Below are the code and all the weights of a small trained network. Each question names an input and a class and asks about switching units off, where a switched-off unit gives its printed mean instead of its output.

import numpy as np


def w(rows, s, z=0):
    codes = np.array(rows[::2]) - 128.0
    scale = np.full(codes.shape[1], s)
    scale[-1] = z or s
    return codes * scale


def norm(h):
    return h / np.sqrt((h * h).mean(-1, keepdims=True) + 1e-5)


def f(y):
    return np.maximum(y, 0)


def log_softmax(a):
    a = a - a.max(-1, keepdims=True)
    return a - np.log(np.exp(a).sum(-1, keepdims=True))


def net(x, mask):
    res = np.array(x, float).reshape(1, 6) / 4 @ E
    u = 0
    for l in range(3):
        y = f(norm(res) @ A[l][:, :-1].T + A[l][:, -1])
        res = res + np.where(mask[u : u + 6], y, B[l][:, -1]) @ B[l][:, :-1]
        u += 6
    return log_softmax(norm(res)[-1] @ U[:, :-1].T + U[:, -1])


A, B = {}, {}
E = w([
[73,80,181,138,119,115,206,124,193,133,138],'x0',
[78,190,172,102,109,179,95,95,162,114,88],'x1',
[154,179,68,68,220,159,186,189,222,101,106],'x2',
[200,181,176,132,65,2,97,170,189,196,74],'x3',
[135,119,182,138,187,167,113,174,92,206,99],'x4',
[99,139,103,119,198,54,153,32,96,156,52],'x5',
],0.0017)
A[0] = w([
[68,213,243,71,115,196,61,72,189,80,61,43],'L0N1',
[108,92,217,116,187,169,131,235,70,206,55,39],'L0N2',
[202,4,90,171,181,46,160,184,98,123,167,28],'L0N3',
[57,32,189,197,118,116,231,136,236,139,106,60],'L0N4',
[158,152,167,211,81,187,110,231,148,77,207,1],'L0N5',
[102,147,133,177,155,81,131,91,106,156,91,88],'L0N6',
],0.0032,0.0029)
B[0] = w([
[118,112,2,169,81,124,211,198,89,211,164,251],'L0N1',
[199,154,109,176,155,141,107,25,197,140,205,223],'L0N2',
[18,225,61,147,32,209,179,147,137,211,100,197],'L0N3',
[161,245,158,24,150,124,101,128,33,113,181,231],'L0N4',
[149,38,103,4,115,150,95,106,171,184,79,230],'L0N5',
[144,81,142,59,109,157,114,121,164,150,119,193],'L0N6',
],0.0039,0.0019)
A[1] = w([
[108,136,62,104,50,65,137,98,171,2,155,94],'L1N1',
[160,160,83,134,147,132,53,138,67,106,91,24],'L1N2',
[102,124,138,153,139,112,99,88,98,134,124,144],'L1N3',
[197,150,35,128,128,143,37,161,76,121,115,54],'L1N4',
[144,128,155,125,109,107,97,136,146,173,86,165],'L1N5',
[130,144,93,125,229,114,158,216,201,85,121,2],'L1N6',
],0.0039,0.0028)
B[1] = w([
[185,137,178,174,223,191,95,124,136,254,151,253],'L1N1',
[89,162,198,80,132,101,170,132,116,122,173,163],'L1N2',
[175,136,131,132,116,163,185,148,151,90,94,203],'L1N3',
[71,163,211,69,128,125,204,117,139,141,185,251],'L1N4',
[97,111,86,152,172,160,123,161,143,52,176,254],'L1N5',
[198,143,157,139,43,193,176,99,104,74,52,201],'L1N6',
],0.0042,0.0019)
A[2] = w([
[160,173,188,73,95,59,110,201,205,145,113,111],'L2N1',
[86,141,90,111,229,40,166,26,91,149,4,96],'L2N2',
[158,146,102,95,149,208,145,128,150,130,151,223],'L2N3',
[20,52,114,149,190,189,128,108,106,8,146,6],'L2N4',
[74,49,222,213,35,101,55,88,31,133,165,103],'L2N5',
[152,174,161,180,87,3,88,182,198,162,65,69],'L2N6',
],0.0034,0.0018)
B[2] = w([
[69,71,115,136,168,172,126,85,51,69,123,186],'L2N1',
[168,65,159,82,27,185,69,219,191,133,195,184],'L2N2',
[111,106,151,181,105,2,89,91,115,117,73,253],'L2N3',
[102,127,107,206,164,101,58,211,107,79,140,159],'L2N4',
[192,191,83,86,179,111,203,151,212,81,25,195],'L2N5',
[54,91,102,191,186,203,112,111,47,73,168,164],'L2N6',
],0.004,0.0046)
U = w([
[71,83,106,204,180,149,88,145,74,38,143,146],'0',
[153,22,140,41,62,155,72,164,191,146,136,141],'1',
[193,172,120,125,126,128,197,118,162,71,17,138],'2',
[66,168,40,161,64,132,175,152,106,215,140,139],'3',
[103,193,209,40,145,97,147,110,73,124,193,130],'4',
[183,132,158,207,187,128,82,50,168,207,162,125],'5',
[98,104,133,129,100,2,102,96,129,139,90,46],'6',
[104,107,148,142,109,20,106,119,126,130,88,2],'7',
],0.0095)

Each question gives the input, the list of numbers given to net, and the class t.
The units are the neurons (one row each of A and B). Each row of codes is followed by its name. A weight is (code - 128) times the scale printed after its matrix; where a second scale follows, it is the last column's (A, B and U).
mask holds one flag per neuron, layer by layer. A switched-off neuron (its flag False) gives its mean, the last column of its row in B, instead of its output. The means were averaged over made-up inputs and are rounded, as every weight is.
A unit's drop is (log p(t) with every unit on - log p(t) with that unit switched off) / (log p(t) with every unit on - log p(t) with every unit switched off).
The circuit of an input: a set's keep is (log p(t) with only the set's units on - log p(t) with every unit switched off) / (log p(t) with every unit on - log p(t) with every unit switched off). Starting from the 12 units with the biggest drops (on a tie, the unit counted first), units are removed one at a time, each time the one whose removal leaves the highest keep (on an exact tie, the one counted first), for as long as the keep stays at least 0.8.
units of the circuit, in order: the units of the circuit, biggest drop first
k most important neurons: the k neurons with the biggest drops, biggest first
k most important neurons of layer l: the k neurons of layer l with the biggest drops, biggest first
input [5,-6,-2,6,-1,-5], class 0: units of the circuit, in order	L2N1, L2N6
input [-5,7,5,7,-8,-7], class 5: 2 most important neurons	L1N1, L2N2
input [-5,2,3,-1,5,3], class 4: units of the circuit, in order	L1N4
input [8,-2,-7,-4,1,-4], class 4: 3 most important neurons	L0N4, L1N6, L2N3
input [0,-5,2,-4,-4,4], class 3: 2 most important neurons of layer 1	L1N5, L1N1
input [-7,-8,3,8,4,-5], class 0: units of the circuit, in order	L2N1, L2N6
input [-1,-6,-6,-3,2,-5], class 2: 3 most important neurons	L2N5, L0N1, L2N2
input [-5,-7,-5,3,7,4], class 3: 2 most important neurons	L0N3, L1N1
input [-1,4,-6,-3,5,-4], class 2: 2 most important neurons	L2N5, L1N1
input [-8,-8,-6,6,-7,6], class 3: units of the circuit, in order	L0N3, L2N3
input [3,-8,1,-3,-7,8], class 1: 2 most important neurons	L2N2, L0N1
input [-8,6,-6,6,-5,-7], class 4: 2 most important neurons	L1N4, L2N2
input [-2,-3,-4,0,-3,3], class 2: units of the circuit, in order	L0N1, L2N5
input [6,-1,-3,1,-2,0], class 4: units of the circuit, in order	L0N4
input [-6,-7,-1,-7,4,-8], class 1: 2 most important neurons of layer 1	L1N5, L1N4
input [-5,3,3,7,-3,7], class 0: 3 most important neurons	L2N6, L2N1, L0N5
input [4,-1,-7,4,-8,6], class 5: 2 most important neurons	L1N1, L0N5
input [8,-7,0,-2,0,-6], class 4: 2 most important neurons	L0N4, L0N1
input [-7,0,-1,-4,5,-6], class 4: 4 most important neurons	L1N4, L2N2, L1N2, L0N6
input [-7,-4,-1,3,-4,-1], class 4: units of the circuit, in order	L1N4
input [-2,-6,-1,-6,-8,1], class 5: 3 most important neurons	L1N1, L0N1, L1N5
input [-4,5,-6,6,-6,-5], class 0: units of the circuit, in order	L2N6, L2N1
input [1,4,-2,2,2,-3], class 3: 2 most important neurons	L0N1, L2N2
input [-5,3,3,-3,6,-1], class 5: 2 most important neurons of layer 0	L0N2, L0N4
input [5,-5,4,-1,7,5], class 5: 2 most important neurons of layer 2	L2N5, L2N3
